Here is a tiny trained network, its code and every weight. The questions are about switching its units off for an input and a target symbol, where a switched-off unit gives its printed mean instead of its output.

import numpy as np


def w(rows, s, z=0):
    codes = np.array(rows[::2]) - 128.0
    scale = np.full(codes.shape[1], s)
    scale[-1] = z or s
    return codes * scale


def norm(h):
    return h / np.sqrt((h * h).mean(-1, keepdims=True) + 1e-5)


def f(y):
    return y / 2 * (1 + np.tanh(0.7978845608 * (y + 0.044715 * y**3)))


def softmax(a):
    e = np.exp(a - a.max(-1, keepdims=True))
    return e / e.sum(-1, keepdims=True)


def log_softmax(a):
    a = a - a.max(-1, keepdims=True)
    return a - np.log(np.exp(a).sum(-1, keepdims=True))


def net(x, mask):
    ids = ['ΓΔΞΨβεζηθλμπφω'.index(c) for c in x.split()]
    T = len(ids)
    res = E[ids] + P[:T]
    r = norm(res)
    for j in range(2):
        rows = slice(2 * j, 2 * j + 2)
        q, k, v = (r @ M[0][rows].T for M in (Q, K, V))
        z = softmax(np.where(np.tri(T) > 0, q @ k.T / 2**0.5, -1e9)) @ v
        o = O[0][rows]
        res = res + np.where(mask[j], z, o[:, -1]) @ o[:, :-1]
    y = f(norm(res) @ A[0][:, :-1].T + A[0][:, -1])
    res = res + np.where(mask[2:18], y, B[0][:, -1]) @ B[0][:, :-1]
    return log_softmax(norm(res)[-1] @ U[:, :-1].T + U[:, -1])


Q, K, V, O, A, B = {}, {}, {}, {}, {}, {}
E = w([
[189,138,103,162,97,109,132,124,79],'Γ',
[150,141,165,141,132,183,75,67,108],'Δ',
[121,173,53,135,185,133,136,141,149],'Ξ',
[183,117,98,73,85,178,77,140,117],'Ψ',
[192,112,161,87,68,95,143,120,140],'β',
[81,132,102,138,114,195,57,131,104],'ε',
[118,126,146,182,124,76,86,117,113],'ζ',
[103,189,90,158,174,150,105,67,111],'η',
[151,201,114,98,150,126,107,58,99],'θ',
[105,113,107,95,118,163,136,54,103],'λ',
[79,120,160,63,103,107,89,142,154],'μ',
[112,94,168,95,111,143,81,177,47],'π',
[110,163,177,123,166,152,155,138,129],'φ',
[131,5,126,101,212,109,104,160,149],'ω',
],0.017)
P = w([
[109,2,143,63,225,99,155,134,18],'0',
[127,64,140,120,179,73,126,137,57],'1',
[116,84,138,129,158,86,128,148,68],'2',
[112,98,133,146,141,105,144,147,79],'3',
[115,110,128,154,131,114,149,149,92],'4',
[115,122,124,162,119,125,156,148,103],'5',
[116,135,127,173,107,123,156,145,117],'6',
[124,152,124,169,98,125,162,144,130],'7',
[125,165,120,179,84,124,156,151,139],'8',
[125,178,121,187,71,127,155,154,148],'9',
[124,191,124,193,59,124,149,160,158],'10',
[123,203,122,202,47,123,137,168,163],'11',
[128,193,113,206,30,119,152,165,169],'12',
],0.0075)
Q[0] = w([
[140,132,167,111,254,86,122,183,146],'H1',
[190,163,154,121,182,72,75,163,205],'H1',
[151,92,201,158,132,169,169,135,184],'H2',
[130,195,159,147,85,176,160,64,58],'H2',
],0.0074)
K[0] = w([
[121,36,195,94,236,96,112,124,64],'H1',
[143,41,67,90,186,155,187,145,56],'H1',
[137,106,75,133,141,124,104,3,86],'H2',
[162,201,143,190,70,127,74,128,193],'H2',
],0.0073)
V[0] = w([
[91,2,168,94,172,119,153,55,120],'H1',
[127,157,243,138,147,159,141,199,178],'H1',
[65,127,183,91,155,115,143,198,115],'H2',
[144,222,220,195,125,128,137,141,107],'H2',
],0.0048)
O[0] = w([
[146,125,171,232,9,157,199,95,192,254],'H1',
[159,103,206,81,164,220,26,89,182,36],'H1',
[34,184,68,38,179,1,223,170,200,116],'H2',
[145,61,245,140,223,163,244,80,68,161],'H2',
],0.0048,0.0033)
A[0] = w([
[221,71,155,172,128,183,70,112,221,174],'N1',
[200,24,93,62,130,195,61,87,166,247],'N2',
[120,142,123,157,65,122,162,175,15,38],'N3',
[151,175,142,184,174,184,137,158,168,108],'N4',
[151,54,196,136,142,152,127,254,150,112],'N5',
[38,96,202,33,56,124,123,158,156,72],'N6',
[232,183,192,121,100,232,65,174,191,63],'N7',
[96,93,161,216,147,108,101,141,124,152],'N8',
[164,189,110,173,75,117,169,76,143,88],'N9',
[37,191,170,84,123,80,141,69,162,185],'N10',
[145,171,217,135,226,135,191,121,152,250],'N11',
[4,122,126,97,169,201,3,92,99,140],'N12',
[153,127,158,180,49,107,168,237,135,107],'N13',
[105,193,73,127,185,104,146,114,160,28],'N14',
[80,139,134,193,183,185,39,227,143,165],'N15',
[123,171,113,174,180,193,79,164,172,64],'N16',
],0.0069,0.0022)
B[0] = w([
[87,152,138,147,118,199,173,172,112,175],'N1',
[157,132,158,151,136,133,111,246,155,202],'N2',
[151,165,96,117,192,148,78,111,171,242],'N3',
[173,116,120,94,113,128,136,106,130,169],'N4',
[119,71,87,126,164,176,25,49,166,158],'N5',
[150,209,140,194,130,205,111,51,180,185],'N6',
[158,121,55,116,50,253,246,95,104,200],'N7',
[65,177,175,86,109,63,126,153,90,175],'N8',
[68,13,75,175,100,142,147,141,192,253],'N9',
[149,143,118,168,126,139,143,220,169,236],'N10',
[156,118,107,98,137,132,177,188,104,247],'N11',
[203,151,190,34,107,113,169,142,140,245],'N12',
[168,110,165,31,210,130,141,83,110,233],'N13',
[113,103,204,62,126,178,85,93,178,117],'N14',
[43,53,73,120,94,100,182,85,87,174],'N15',
[135,102,80,99,68,169,210,82,177,133],'N16',
],0.0068,0.0037)
U = w([
[122,104,158,85,189,186,37,49,97,169],'Γ',
[137,103,244,194,62,166,115,153,26,96],'Δ',
[131,131,99,85,140,109,98,150,134,40],'Ξ',
[178,133,46,104,81,153,43,253,110,87],'Ψ',
[223,42,186,104,56,87,118,115,185,86],'β',
[71,142,135,13,38,89,110,162,95,67],'ε',
[98,108,199,158,113,34,130,148,79,254],'ζ',
[114,161,119,120,162,130,120,71,105,4],'η',
[235,163,55,177,191,82,106,111,73,109],'θ',
[100,76,55,214,51,140,167,99,127,194],'λ',
[107,210,176,140,77,137,93,156,229,177],'μ',
[111,124,113,140,124,131,115,145,140,27],'π',
[129,118,161,102,231,125,218,181,156,136],'φ',
[96,17,129,144,161,152,55,192,158,131],'ω',
],0.0076,0.0024)

Each question gives the input, a string of symbols that net reads in full, and the target symbol t.
The units are the heads (2 rows each of Q, K, V and O) and the neurons (one row each of A and B). Each row of codes is followed by its name. A weight is (code - 128) times the scale printed after its matrix; where a second scale follows, it is the last column's (O, A, B and U).
mask holds one flag per unit, heads first, then neurons. A switched-off unit (its flag False) gives its mean, the last column of its rows in O or B, instead of its output. The means were averaged over made-up inputs and are rounded, as every weight is.
A unit's drop is (log p(t) with every unit on - log p(t) with that unit switched off) / (log p(t) with every unit on - log p(t) with every unit switched off).
The circuit of an input: a set's keep is (log p(t) with only the set's units on - log p(t) with every unit switched off) / (log p(t) with every unit on - log p(t) with every unit switched off). Starting from the 12 units with the biggest drops (on a tie, the unit counted first), units are removed one at a time, each time the one whose removal leaves the highest keep (on an exact tie, the one counted first), for as long as the keep stays at least 0.8.
circuit, biggest first: the units of the circuit, biggest drop first
unit that matters most: the unit with the biggest drop
k most important neurons: the k neurons with the biggest drops, biggest first
heads that matter: for each layer, one digit per head in row order, 1 if its drop is at least 0.15 and else 0, layers parted by /
drop of u: that unit's drop, to one decimal
input φ Δ Γ β μ λ Γ λ β λ, target β: most important neuron => N12
input λ Δ Δ λ λ λ λ μ, target μ: heads that matter => 00
input π μ Ψ β ζ λ π λ Ψ λ φ λ φ, target λ: heads that matter => 01
input θ Ψ Δ λ ε λ λ λ Ψ λ, target Ψ: heads that matter => 11
input λ Γ η β λ λ φ φ β λ, target φ: circuit, biggest first => H1, H2, N7, N2
input Ξ λ Δ λ, target Δ: heads that matter => 01
input Ψ λ Γ λ φ π λ λ μ λ, target μ: heads that matter => 11
input λ Ξ ω λ β η μ π, target Γ: heads that matter => 00
input λ λ λ φ μ φ θ, target φ: heads that matter => 01
input φ λ λ, target λ: heads that matter => 10
input Δ λ η, target λ: circuit, biggest first => H1, N9
input φ λ ε λ ε λ, target ε: circuit, biggest first => H1, N12, H2
input μ φ Ξ λ λ Δ λ, target Δ: heads that matter => 11
input Ψ λ λ λ λ η, target λ: heads that matter => 00
input π λ π λ φ ω ε, target ε: heads that matter => 00
input φ φ φ λ φ Γ λ Ψ λ Ψ Γ, target θ: heads that matter => 10
input φ Δ λ λ μ φ λ ε Ξ λ φ, target λ: circuit, biggest first => H2, N7, N15
input λ λ λ θ, target λ: circuit, biggest first => H1, N9
input β φ λ φ φ θ λ, target φ: circuit, biggest first => H2, H1
input μ λ Δ Δ λ θ, target λ: unit that matters most => N9
input λ λ λ ω θ λ φ η λ λ φ μ θ, target φ: circuit, biggest first => H2, N11
input Γ Δ λ Ξ, target λ: heads that matter => 01
input Ψ φ λ Γ, target θ: heads that matter => 00
input λ λ θ λ λ λ Δ λ π, target Γ: heads that matter => 00
input θ Δ π φ λ η, target φ: 2 most important neurons => N14, N11
input φ Γ λ ω Δ λ λ λ λ Γ μ ζ, target ζ: drop of H1 => 0.0
input λ φ Δ λ ε, target ε: drop of N12 => 0.4
input π π θ λ λ λ Ψ λ, target Ψ: drop of N2 => 0.2
input μ λ μ, target μ: drop of H2 => 0.1
